Below are the code and all the weights of a small trained network. Each question names an input and a class and asks about switching units off, where a switched-off unit gives its printed mean instead of its output.

import numpy as np


def w(rows, s, z=0):
    codes = np.array(rows[::2]) - 128.0
    scale = np.full(codes.shape[1], s)
    scale[-1] = z or s
    return codes * scale


def norm(h):
    return h / np.sqrt((h * h).mean(-1, keepdims=True) + 1e-5)


def f(y):
    return np.maximum(y, 0)


def log_softmax(a):
    a = a - a.max(-1, keepdims=True)
    return a - np.log(np.exp(a).sum(-1, keepdims=True))


def net(x, mask):
    res = np.array(x, float).reshape(1, 5) / 4 @ E
    u = 0
    for l in range(2):
        y = f(norm(res) @ A[l][:, :-1].T + A[l][:, -1])
        res = res + np.where(mask[u : u + 7], y, B[l][:, -1]) @ B[l][:, :-1]
        u += 7
    return log_softmax(norm(res)[-1] @ U[:, :-1].T + U[:, -1])


A, B = {}, {}
E = w([
[140,139,135],'x0',
[117,116,122],'x1',
[177,200,2],'x2',
[173,165,148],'x3',
[224,40,80],'x4',
],0.007)
A[0] = w([
[152,174,194,209],'0.n1',
[37,204,2,97],'0.n2',
[176,87,123,163],'0.n3',
[109,89,174,4],'0.n4',
[138,36,159,14],'0.n5',
[128,194,179,14],'0.n6',
[239,130,147,32],'0.n7',
],0.0083,0.0019)
B[0] = w([
[26,64,87,191],'0.n1',
[177,253,181,254],'0.n2',
[175,19,127,195],'0.n3',
[91,240,78,162],'0.n4',
[236,184,228,184],'0.n5',
[183,133,122,163],'0.n6',
[78,160,147,187],'0.n7',
],0.0061,0.0046)
A[1] = w([
[129,117,181,53],'1.n1',
[165,106,48,3],'1.n2',
[159,114,48,8],'1.n3',
[172,21,172,103],'1.n4',
[231,101,125,211],'1.n5',
[208,106,39,18],'1.n6',
[96,149,248,99],'1.n7',
],0.011,0.0036)
B[1] = w([
[111,213,29,155],'1.n1',
[120,131,16,164],'1.n2',
[168,76,2,161],'1.n3',
[248,247,211,220],'1.n4',
[123,75,154,254],'1.n5',
[49,64,16,201],'1.n6',
[77,28,92,236],'1.n7',
],0.0071,0.0064)
U = w([
[41,56,141,217],'0',
[255,60,190,87],'1',
[128,246,86,6],'2',
[190,68,20,231],'3',
],0.016,0.0018)

Each question gives the input, the list of numbers given to net, and the class t.
The units are the neurons (one row each of A and B). Each row of codes is followed by its name. A weight is (code - 128) times the scale printed after its matrix; where a second scale follows, it is the last column's (A, B and U).
mask holds one flag per neuron, layer by layer. A switched-off neuron (its flag False) gives its mean, the last column of its row in B, instead of its output. The means were averaged over made-up inputs and are rounded, as every weight is.
A unit's drop is (log p(t) with every unit on - log p(t) with that unit switched off) / (log p(t) with every unit on - log p(t) with every unit switched off).
The circuit of an input: a set's keep is (log p(t) with only the set's units on - log p(t) with every unit switched off) / (log p(t) with every unit on - log p(t) with every unit switched off). Starting from the 12 units with the biggest drops (on a tie, the unit counted first), units are removed one at a time, each time the one whose removal leaves the highest keep (on an exact tie, the one counted first), for as long as the keep stays at least 0.8.
circuit, biggest first: the units of the circuit, biggest drop first
top k neurons: the k neurons with the biggest drops, biggest first
k most important neurons of layer l: the k neurons of layer l with the biggest drops, biggest first
drop when u is switched off: that unit's drop, to one decimal
input [0,5,7,-2,-1], class 2: circuit, biggest first	[0.n2]
input [6,7,-1,-1,0], class 0: top 3 neurons	[0.n4, 1.n4, 1.n3]
input [3,8,-5,8,0], class 0: top 2 neurons	[1.n7, 0.n4]
input [7,5,0,8,-7], class 0: circuit, biggest first	[1.n4, 1.n7]
input [7,0,0,1,-5], class 0: top 3 neurons	[1.n4, 1.n7, 0.n1]
input [-6,4,0,7,0], class 0: top 2 neurons	[0.n7, 1.n4]
input [8,3,-1,1,-7], class 0: top 2 neurons	[1.n7, 1.n4]
input [-8,8,-8,-2,2], class 1: 2 most important neurons of layer 1	[1.n4, 1.n6]
input [2,-7,0,-7,4], class 1: drop when 1.n4 is switched off	0.4
input [7,-8,-1,3,0], class 0: drop when 0.n7 is switched off	1.0
